In the rows, 128 means zero.
Here are made-up things, facts about them, and rows of numbers that follow some of those facts. Name the thing behind each unnamed row.

Some facts about the things:
κ(baveruk, a); κ(biske, b); κ(bofi, a); κ(bovuk, a); κ(bravakin, b); κ(britratrik, a)
κ(brivo, a); κ(brobim, a); κ(brogu, a); κ(brugril, b); κ(daska, b); κ(detek, b)
κ(digitrin, b); κ(dosim, a); κ(draska, b); κ(driplas, a); κ(drube, b); κ(drukolo, b)
κ(dubru, a); κ(dugin, b); κ(faster, b); κ(fato, a); κ(fazis, a); κ(fege, a)
κ(fepa, a); κ(fikon, a); κ(fimapon, b); κ(finoklar, a); κ(fipun, b); κ(flade, b)
κ(flakis, a); κ(flaploflu, a); κ(flobas, a); κ(flopla, a); κ(foduzu, a); κ(fosam, b)
κ(fosti, b); κ(fusi, b); κ(gaklen, b); κ(gebrok, a); κ(gezos, a); κ(gidas, b)
κ(giklar, b); κ(giski, b); κ(givom, b); κ(gomel, a); κ(govus, a); κ(grugroplis, a)
κ(grupivar, a); κ(kaskel, b); κ(kidrom, a); κ(kigri, b); κ(klaste, a); κ(klelel, a)
κ(klestizus, a); κ(kletru, a); κ(klikabos, a); κ(klimebuk, a); κ(klostin, a); κ(kludrel, a)
κ(klufek, b); κ(latru, b); κ(ledem, b); κ(logel, b); κ(lokan, a); κ(lotatil, b)
κ(lumil, b); κ(lupon, a); κ(mizes, a); κ(mogru, a); κ(mude, b); κ(musum, a)
κ(mutun, b); κ(nede, b); κ(netam, a); κ(nilu, a); κ(nimor, a); κ(nuflan, b)
κ(nugapi, b); κ(nuko, a); κ(nuplamel, b); κ(nutru, a); κ(pepas, a); κ(piros, a)
κ(plaklufli, a); κ(plaplun, a); κ(plavol, a); κ(pledrak, a); κ(pleki, a); κ(plestaru, a)
κ(plifam, b); κ(plisok, b); κ(plograr, a); κ(plusten, a); κ(ponem, a); κ(pozir, b)
κ(pufli, b); κ(pufos, a); κ(puge, b); κ(pusu, a); κ(radevi, a); κ(ridrem, a)
κ(rigis, b); κ(ripler, b); κ(rirazu, b); κ(sarok, b); κ(sesu, a); κ(sikan, a)
κ(sitra, a); κ(skagras, b); κ(skapopli, a); κ(skavis, b); κ(skebrul, b); κ(sketos, a)
κ(skidir, b); κ(skista, b); κ(skubru, b); κ(sodror, b); κ(staklistik, b); κ(stastak, b)
κ(subres, a); κ(susa, a); κ(sutrubu, a); κ(tesin, b); κ(tidon, b); κ(tograzek, a)
κ(toste, b); κ(tozem, a); κ(trador, a); κ(trari, a); κ(traten, b); κ(troruk, b)
κ(truples, a); κ(vaflo, b); κ(vapa, b); κ(vugo, a); κ(zatril, a); κ(zemesur, a)
ζ(baveruk, fosti); ζ(biske, flade); ζ(bofi, pleki); ζ(bovuk, tozem); ζ(bravakin, flaploflu); ζ(britratrik, vugo)
ζ(brivo, plisok); ζ(brobim, rigis); ζ(brogu, sketos); ζ(brugril, mutun); ζ(daska, gebrok); ζ(detek, skista)
ζ(digitrin, nutru); ζ(dosim, nuflan); ζ(draska, plifam); ζ(driplas, fato); ζ(dubru, trari); ζ(dugin, klaste)
ζ(faster, truples); ζ(fato, fepa); ζ(fege, baveruk); ζ(fepa, sodror); ζ(fikon, faster); ζ(fimapon, fege)
ζ(finoklar, subres); ζ(fipun, gidas); ζ(flade, lokan); ζ(flakis, rirazu); ζ(flaploflu, nuko); ζ(flobas, staklistik)
ζ(flopla, ripler); ζ(fosam, klostin); ζ(fosti, flakis); ζ(fusi, tograzek); ζ(gaklen, skubru); ζ(gezos, sutrubu)
ζ(gidas, pledrak); ζ(giklar, klestizus); ζ(giski, pufos); ζ(givom, flopla); ζ(gomel, fikon); ζ(govus, plaklufli)
ζ(grugroplis, netam); ζ(grupivar, plusten); ζ(kaskel, dosim); ζ(kidrom, susa); ζ(kigri, mogru); ζ(klelel, nugapi)
ζ(klestizus, foduzu); ζ(kletru, lotatil); ζ(klikabos, kludrel); ζ(klimebuk, driplas); ζ(klostin, musum); ζ(kludrel, fazis)
ζ(klufek, kletru); ζ(latru, grugroplis); ζ(ledem, sarok); ζ(logel, sikan); ζ(lokan, piros); ζ(lotatil, kigri)
ζ(lumil, dubru); ζ(lupon, skebrul); ζ(mizes, toste); ζ(mogru, drube); ζ(mude, fipun); ζ(musum, zemesur)
ζ(mutun, lumil); ζ(nimor, drukolo); ζ(nuflan, nuplamel); ζ(nugapi, klufek); ζ(nuko, nimor); ζ(nuplamel, grupivar)
ζ(nutru, fimapon); ζ(pepas, daska); ζ(piros, gaklen); ζ(plaklufli, trador); ζ(plaplun, bovuk); ζ(plavol, nede)
ζ(pledrak, lupon); ζ(pleki, finoklar); ζ(plestaru, klikabos); ζ(plifam, logel); ζ(plisok, gezos); ζ(plograr, draska)
ζ(plusten, radevi); ζ(ponem, skagras); ζ(pozir, giklar); ζ(pufli, ridrem); ζ(pufos, dugin); ζ(pusu, brugril)
ζ(radevi, vaflo); ζ(ridrem, ledem); ζ(rigis, traten); ζ(ripler, gomel); ζ(rirazu, vapa); ζ(sarok, digitrin)
ζ(sesu, bofi); ζ(sikan, pozir); ζ(sitra, sesu); ζ(skagras, stastak); ζ(skapopli, tidon); ζ(skavis, plavol)
ζ(skebrul, plograr); ζ(sketos, bravakin); ζ(skidir, brobim); ζ(skista, sitra); ζ(skubru, govus); ζ(sodror, skavis)
ζ(staklistik, ponem); ζ(stastak, klimebuk); ζ(susa, pepas); ζ(sutrubu, detek); ζ(tesin, brogu); ζ(tidon, biske)
ζ(tograzek, nilu); ζ(toste, mude); ζ(tozem, kidrom); ζ(trari, puge); ζ(traten, troruk); ζ(troruk, latru)
ζ(truples, skidir); ζ(vaflo, zatril); ζ(vapa, givom); ζ(vugo, brivo); ζ(zatril, fosam); ζ(zemesur, fusi)

Named rows:
kletru: [147  86 109 132 162 114 137 153  76 137 162 132  87 107 111 104 133 102
 138  99 168 142 141 167 155 122 115  84]
truples: [165  91 122 139 157 114 138 161  74 143 178 128  70 111 132 102 125  97
 128 111 158 147 143 157 137 124 109  85]
klaste: [158  82 115 124 149  97 142 157  84 142 177 152  95 110 106 100 129  99
 129 109 172 150 142 154 160 112 108  81]
plograr: [151  86 112 129 161 107 141 153  76 138 163 137  89 107 111 104 134 101
 136 101 170 142 142 165 156 118 112  82]
plavol: [141  79 111 124 147 115 138 162  81 135 174 140  97 105 107 105 132 102
 139 105 173 153 141 158 157 122 117  79]
ripler: [102 155 150  89 129 146 172 101 184 165 119 148 161 155 161 161 118 145
 128 135 107  96 154 137 111  89 147 191]
rigis: [117 160 161 100 123 155 170 111 181 172 138 137 141 160 183 159 107 139
 119 148  95 103 155 127  90  93 145 196]
pufli: [ 77 152 130  75 155 125 177  79 185 152  78 163 190 145 126 167 139 154
 150 108 129  73 156 163 150  81 147 183]
mude: [ 93 160 150  57 145 153 183 109 204 166 108 151 152 126 189 156 108 154
 142 125 123  87 184 156 106  86 161 152]
sarok: [ 75 147 132  73 139 132 175  86 189 154  90 167 193 148 123 165 135 153
 144 112 127  85 153 153 148  80 149 184]
brugril: [109 155 152  83 132 126 176  97 187 165 120 161 167 155 156 161 119 145
 127 135 113  89 157 135 119  81 140 190]
skubru: [ 95 151 147  87 126 147 172 102 186 162 119 151 168 154 155 162 120 145
 131 132 111  98 153 137 117  88 150 190]
dugin: [106 154 152  84 130 129 176  99 188 165 121 161 168 155 155 161 119 143
 128 135 113  90 156 135 119  82 142 189]
fusi: [ 90 153 143  90 119 179 174  98 200 195 110 164 149 161 140 135 105 146
 103 101  94 112 152 146 135  68 154 179]
skidir: [114 158 158  98 125 153 171 108 181 169 134 138 145 159 179 160 111 140
 120 144  97 100 154 129  95  93 145 194]
skagras: [100 157 146  93 140 144 171  95 180 165 107 145 159 155 157 162 123 146
 131 126 107  88 153 144 117  89 145 194]
drukolo: [ 97 148 149  82 114 142 173 107 191 165 131 160 173 157 148 159 117 143
 125 138 110 105 153 128 121  84 147 188]
draska: [ 98 152 146  93 127 142 171  98 180 162 118 151 169 160 149 163 123 144
 129 134 107  95 147 135 119  87 144 197]

Name these rows:
No name comes twice in this set of rows, the named rows included.
[175  94 129 144 150 120 136 167  74 149 192 120  60 114 145 101 117  95
 120 121 152 154 142 149 124 128 110  89] -> grugroplis
[146  92 107 137 178 116 138 146  68 136 148 122  80 104 118 107 138 105
 143  93 166 133 143 178 153 125 114  83] -> plaplun
[109 158 155  95 127 150 171 106 182 168 129 141 151 158 172 160 112 142
 124 141 101  98 154 132 101  91 146 194] -> faster
[ 95 157 146  93 157 119 168  97 159 123 109 117 177 144 177 195 144 150
 170 156 123  69 155 142  91 119 144 204] -> kaskel
[ 91 152 143  90 126 161 171 100 188 173 112 151 160 156 150 154 116 146
 123 120 104 101 152 143 123  83 152 187] -> fosam
[ 78 147 135  76 137 135 174  88 189 155  96 164 189 149 129 163 132 151
 142 117 125  88 152 149 142  82 149 185] -> fimapon
[ 98 149 145 104 122 139 166  94 173 160 121 150 173 170 135 165 128 140
 124 134 102  99 136 130 124  88 137 213] -> logel
[ 93 159 151  60 143 152 181 108 202 166 110 151 154 130 185 157 109 154
 141 125 121  88 180 153 107  86 160 157] -> fipun
[145  85 110 134 175  89 134 156  56 101 166 110 104  98 127 134 154 104
 170 128 182 127 141 162 134 147 111  96] -> dosim
[151  73 107 160 131 102 127 147  59 135 182 142 108 140  68 106 146  90
 119 112 156 160 107 138 172 120  98 123] -> foduzu
[ 76  73  84 157 147 214 114 168  59 123 146  76  78 106 102 108 144 109
 158  78 149 178 122 181 149 157 151  89] -> fazis
[154  78 107 161 144  97 129 141  56 134 172 137 103 137  73 109 147  93
 124 108 156 149 111 146 171 122  95 123] -> klestizus
[ 83 140 147  79 103 155 170 114 194 160 137 157 179 153 145 160 117 145
 131 139 114 118 152 123 120  90 155 185] -> nede
[172  87 128 143 136 126 135 173  76 149 202 125  64 116 140  98 114  93
 117 126 150 165 140 141 125 126 112  89] -> netam
[124  64 111 106 119 121 138 181  92 124 198 147 115  98 102 106 130 104
 147 121 184 176 143 141 154 127 128  69] -> subres

The same things again, as new rows of numbers:
Some things and their rows:
tidon: [ 86 112 128  71 107  90 174 177  94 156 116 160 147  98 129 117 204 149
  52 141 167 118 100 100 169 182 134 151 106 112 119 122 185 142  76 146
  64 168 144 176 192]
sikan: [139 157 127 162 148 125  90 111 145  91 119 177 137 121 121  98 101 127
 129 121 131 118 177 142 140  99 147 107 157 151 117 135 108 148 141 124
 166 120 135 127  91]
ripler: [ 84 109 150  81  98  98 175 176 100 182 111 153 142 101 134 123 191 165
  51 156 167 129  96 106 153 176 142 149 100 108 114 152 180 140  74 134
  67 171 148 188 179]
faster: [ 76 108 148  77  92  92 173 173 104 170 115 160 142  98 130 125 196 163
  53 158 166 120  93 105 153 175 141 147 101 109 112 140 183 144  75 137
  73 172 150 188 181]
subres: [160 168 128 167 136  95  80 106 146 114 128 163 137 122 135 119 111 138
 125 123 122 107 172 129 127 123 115 122 167 142 127 128  92 132 142 143
 181 108 146 136  84]
troruk: [ 68 109 147  71  77  81 165 170 117 144 121 174 145  89 126 121 208 164
  56 150 158 101  79 103 151 170 136 142 108 113 111 116 194 156  78 145
  85 171 154 192 186]
nutru: [155 169 125 174 139 121  95 123 154  99 122 166 138 120 126 100 115 131
 132  91 126 125 161 139 130 104 132 127 172 144 130 131  98 152 155 130
 142 105 130 119  95]
klikabos: [160 182 117 193 137 116  83 130 147 117 138 175 138 101 124 120  81 137
 110 108 139 123 161 119 102  99 141 125 139 154 131  91  90 164 131 105
 152 130 163 110 104]
ledem: [111 124 131  67  86  93 170 186 100 148 110 155 155  90 138  95 207 170
  63 107 154 129  71 111 162 174 129 149 122 108 130 133 200 153  85 157
  58 165 137 171 186]
detek: [ 91 113 142  72  86  94 171 179 102 162 110 161 146  96 137 107 197 166
  58 137 161 121  85 110 155 171 144 144 101 109 117 137 192 148  80 141
  72 170 150 187 182]
pozir: [ 92 106 140  55  97  99 165 171  90 145 106 164 152  93 132  99 186 167
  57 150 159 127  94 115 170 168 147 129 105 114 115 145 207 145  66 146
  84 183 144 183 178]
klestizus: [141 153 129 155 150 128  88 112 145  84 119 178 140 121 119  98  96 130
 127 126 132 120 180 142 142  98 146 105 161 152 117 138 112 149 136 124
 169 124 133 126  89]
pufli: [108 125 124  67  89  93 174 188  99 143 109 155 151  88 131  88 210 161
  67 101 157 131  72 107 165 174 134 153 122 108 131 124 200 151  89 159
  54 164 134 165 191]
puge: [ 86 109 147  70  87  90 166 167 105 160 113 159 151  98 140 113 202 174
  57 146 147 119  78 119 157 173 132 137 113 105 119 153 194 146  77 145
  73 165 147 194 175]
plestaru: [155 182 111 195 141 117  89 132 146 116 138 175 136 101 119 115  83 131
 115 106 143 126 165 114 104 100 146 129 137 153 130  85  89 163 135 107
 150 131 162 105 108]
nilu: [158 177 140 171 146 119 101 118 158  84 131 173 141 132 144 131 125 131
 107 112 119 111 172 138 124  76 132 126 140 154 124 134  91 144 139 126
 158  96 152 145  95]
pusu: [125 159 123 177 149 116 102 113 157 102 123 167 128 123 116 101 122 116
 136 113 132 114 173 133 134 107 146 125 161 142 120 129  95 143 159 124
 150 106 132 124  97]
kletru: [116 165 113 194 156 112  95 100 157 102 137 164 141 110 110 106 108 133
 127 124 111 122 158 136 122 106 131 116 167 139 133 126  96 151 137 113
 133 112 143 117  93]

Rows to name:
No name comes twice in this set of rows, the named rows included.
[152 165 136 172 129 117  84 121 156 107 125 176 137 124 134 120 105 138
 123 112 131 112 164 137 118  99 135 119 155 150 120 129  94 155 149 120
 163 111 146 136  91] -> gebrok
[145 155 128 173 140 129  79 126 153 113 130 183 144 140 140 135 110 124
 118 105 138  96 169 143 132 117 124 119 169 155 122 119  81 171 154 109
 138 101 131 133 102] -> plavol
[119 156 135 177 137 112  92 113 166  99 131 180 129 122 116 121 115 124
 127 128 135 101 170 130 122 103 138 122 156 149 115 117  91 154 151 120
 165 110 143 135  97] -> brobim
[ 81 111 145  76  85 106 175 184 105 158 109 168 145  98 134 104 196 163
  58 131 164 123  80 118 152 156 157 140  95 113 113 138 195 159  85 129
  62 171 149 186 185] -> plisok
[144 163 148 180 117 117  84 114 169 110 125 169 138 118 130 113 108 154
 128 115 116 121 145 148 106  92 134 114 167 142 123 148  99 158 149 117
 159 109 144 138  82] -> trador
[111 166 107 196 163 113 101 104 156 100 138 162 136 107 103 102 111 123
 130 121 119 123 163 131 127 107 137 122 164 137 133 119  95 149 142 112
 130 112 139 109  98] -> klelel
[ 74 107 147  74  88  88 170 173 110 160 117 165 143  95 129 123 200 162
  54 156 165 113  89 104 152 174 140 146 102 109 111 130 186 149  76 139
  79 172 152 191 183] -> skidir
[121 158 129 181 141 139 106 129 160  98 120 182 128 126 116  96 114 114
 133  99 142 117 167 143 124  83 170 120 141 151 114 124  98 166 164 100
 135 111 134 123 105] -> britratrik
[104 127 147  68  97  94 181 181 104 144 116 159 150 102 149 127 212 164
  41 137 154 122  91 107 156 150 139 153  87 116 120 139 188 141  71 149
  70 159 160 193 185] -> fusi
[146 158 134 175 138 124  87 127 158 109 128 178 138 132 130 129 112 125
 122 107 139 106 169 135 128 110 129 127 168 154 121 122  85 163 155 115
 145 105 133 128 100] -> fepa
[159 173 116 170 137 118  93 127 155  86 123 167 141 117 125  92 122 129
 136  79 126 121 154 136 134 103 128 126 177 145 132 121 103 156 159 136
 141 103 127 116 100] -> ridrem

Now the same things, written a new way:
Some things and their rows:
kidrom: [129 139 144  56 179 110 179 129 162 209 172 129 154 128 126]
brobim: [ 98 130 157 156 102 135 157 152  97 170 179 124 159 113 161]
driplas: [ 49  86 198 113 128 111  83 167 129 161 148 100 184 120  76]
sutrubu: [116  73 155  92 151 113 151 162  83 152 131 161 118 147 127]
pledrak: [147 130 163 106  64 149 210 192 125 143 124 110  81 138 129]
bofi: [111  81 159  96 139 117 154 166  95 151 136 153 119 146 124]
govus: [102 103 195  85 143 174 135 157 163 136 183 138 131 112 112]
ponem: [ 73  97 177 109 131 119 112 162 136 161 153 118 165 121  94]
lokan: [102 104 211  72 157 194 127 158 172 122 198 142 131  96 107]
plaklufli: [104 102 177  93 129 162 140 143 149 144 176 133 129 132 112]
kletru: [124 109 107  99 152 120 129 152 145 180 169 148 142 116 111]
draska: [192 178 111 170  86 144 127  91 158  69  60 119 126 119 122]
sodror: [118 145 135 157 141 110  68 115 109  87  81  92 151 102 112]
nede: [158 138  93 153 106 140 116  37  85  93 106  82 110 167 128]
giski: [158 157  98 152 138 124 107 106 118  87  90 122 119 113 143]
lotatil: [180 160  51 144 165 116  95 100 121 102 101 132 122  96 134]
bravakin: [178 136  26 178 144 124  55 116 110  81 101 147 113  90 121]
digitrin: [118 180 107 142 112 129 148  92  96  88 100 164 116  99 120]

Name these rows:
No name comes twice in this set of rows, the named rows included.
[159 157 121 137 156 151  99 109 132  72 106 124 114  93 137] -> tidon
[ 82  96 170 111 115 126 126 147 130 162 155 116 150 144 103] -> plavol
[142 152 114 153 144 118  84 110 113  88  87 109 134 105 128] -> staklistik
[120 116 163 128  92 141 126 119 199 150 138 153 183 138  90] -> sikan
[143 130 169 120  64 151 179 159 163 143 123 125 127 139 108] -> plograr
[175 174  92 124 160 120 133  75 123 114 101 108 122 120 142] -> daska
[181 175 109 175  96 141 102  70 175  71  66 133 157 118 113] -> logel
[168 135  96 141 158 113 116 113  77  81  71 140 105 120 148] -> plisok
[177 170  98 148 119 131 138 127 106  80  78 108  90 110 149] -> toste
[ 94  99 151 105 108 123 145 148 143 164 155 127 133 150 133] -> tograzek

